Below is a small trained network, with its code and all its weights. Each question gives an input and a class and asks what happens when units are switched off, that is, made to give their printed mean instead of their output.

import numpy as np


def w(rows, s, z=0):
    codes = np.array(rows[::2]) - 128.0
    scale = np.full(codes.shape[1], s)
    scale[-1] = z or s
    return codes * scale


def f(y):
    return y / 2 * (1 + np.tanh(0.7978845608 * (y + 0.044715 * y**3)))


def log_softmax(a):
    a = a - a.max(-1, keepdims=True)
    return a - np.log(np.exp(a).sum(-1, keepdims=True))


def net(x, mask):
    res = np.array(x, float).reshape(1, 3) / 4 @ E
    y = f(res @ A[0][:, :-1].T + A[0][:, -1])
    res = res + np.where(mask, y, B[0][:, -1]) @ B[0][:, :-1]
    return log_softmax(res[-1] @ U[:, :-1].T + U[:, -1])


A, B = {}, {}
E = w([
[240,56,17,56,28,216,194,213,88,212,187,170],'x0',
[242,247,15,130,146,143,86,24,250,105,254,28],'x1',
[147,220,137,235,231,233,229,194,69,4,213,234],'x2',
],0.0038)
A[0] = w([
[242,235,30,132,144,141,77,29,233,101,242,26,20],'neuron 1',
[141,206,136,237,219,237,240,190,84,27,212,229,58],'neuron 2',
[229,76,39,57,45,206,191,201,102,192,181,165,10],'neuron 3',
[111,61,121,22,39,49,49,72,175,230,70,49,4],'neuron 4',
[230,74,36,58,44,207,192,199,100,195,182,165,5],'neuron 5',
[235,67,31,48,36,213,195,206,97,201,184,168,100],'neuron 6',
[141,205,136,237,221,238,240,190,85,29,211,230,74],'neuron 7',
[26,187,219,215,234,41,61,30,165,53,68,93,27],'neuron 8',
[24,190,222,216,237,39,61,30,166,51,66,93,22],'neuron 9',
[114,70,120,27,43,53,53,73,165,216,74,54,30],'neuron 10',
[10,25,236,131,104,104,163,250,11,146,1,220,27],'neuron 11',
],0.0035,0.0027)
B[0] = w([
[114,73,77,1,220,182,205,28,190,182,173,241,226],'neuron 1',
[191,64,63,79,140,65,67,128,84,74,51,83,249],'neuron 2',
[82,175,185,18,91,141,121,166,106,68,173,104,175],'neuron 3',
[184,75,68,56,148,75,76,124,87,70,61,97,206],'neuron 4',
[80,178,186,7,90,142,121,167,103,65,174,104,176],'neuron 5',
[85,178,184,111,85,141,122,173,112,96,168,95,215],'neuron 6',
[184,74,68,98,136,73,72,130,90,83,56,82,255],'neuron 7',
[81,177,185,13,84,150,128,171,105,69,182,108,209],'neuron 8',
[81,177,186,9,84,151,128,171,105,67,182,108,211],'neuron 9',
[179,77,70,79,148,80,80,125,90,76,62,97,201],'neuron 10',
[118,79,74,16,222,186,208,24,199,186,180,240,243],'neuron 11',
],0.0074,0.0036)
U = w([
[178,101,92,132,131,87,76,138,103,111,49,93,92],'0',
[117,112,110,115,174,165,199,74,162,163,156,193,87],'1',
[82,185,196,119,87,141,122,180,113,105,166,97,107],'2',
[135,141,136,252,104,130,131,147,141,188,115,111,253],'3',
],0.017,0.014)

Each question gives the input, the list of numbers given to net, and the class t.
The units are the neurons (one row each of A and B). Each row of codes is followed by its name. A weight is (code - 128) times the scale printed after its matrix; where a second scale follows, it is the last column's (A, B and U).
mask holds one flag per neuron, in row order. A switched-off neuron (its flag False) gives its mean, the last column of its row in B, instead of its output. The means were averaged over made-up inputs and are rounded, as every weight is.
A unit's drop is (log p(t) with every unit on - log p(t) with that unit switched off) / (log p(t) with every unit on - log p(t) with every unit switched off).
The circuit of an input: a set's keep is (log p(t) with only the set's units on - log p(t) with every unit switched off) / (log p(t) with every unit on - log p(t) with every unit switched off). Starting from all 11 units, units are removed one at a time, each time the one whose removal leaves the highest keep (on an exact tie, the one counted first), for as long as the keep stays at least 0.8.
units of the circuit, in order: the units of the circuit, biggest drop first
k most important neurons: the k neurons with the biggest drops, biggest first
drop when u is switched off: that unit's drop, to one decimal
input [-6,8,-3], class 1: units of the circuit, in order : neuron 1
input [-2,0,3], class 3: 2 most important neurons : neuron 4; neuron 10
input [-3,7,8], class 0: 3 most important neurons : neuron 2; neuron 7; neuron 11
input [-8,-1,8], class 0: 3 most important neurons : neuron 2; neuron 7; neuron 6
input [-3,4,0], class 1: 2 most important neurons : neuron 1; neuron 6
input [-7,-7,-2], class 1: 2 most important neurons : neuron 11; neuron 6
input [-4,-1,-3], class 2: 2 most important neurons : neuron 2; neuron 7
input [1,3,3], class 3: 3 most important neurons : neuron 11; neuron 4; neuron 10
input [4,-3,2], class 2: 2 most important neurons : neuron 1; neuron 6
input [7,5,-4], class 2: drop when neuron 6 is switched off : 0.2
input [-2,6,7], class 0: drop when neuron 7 is switched off : 0.7
input [-5,8,1], class 1: drop when neuron 1 is switched off : 2.1
input [5,1,-2], class 2: drop when neuron 10 is switched off : 0.0
input [7,5,-1], class 2: units of the circuit, in order : neuron 6
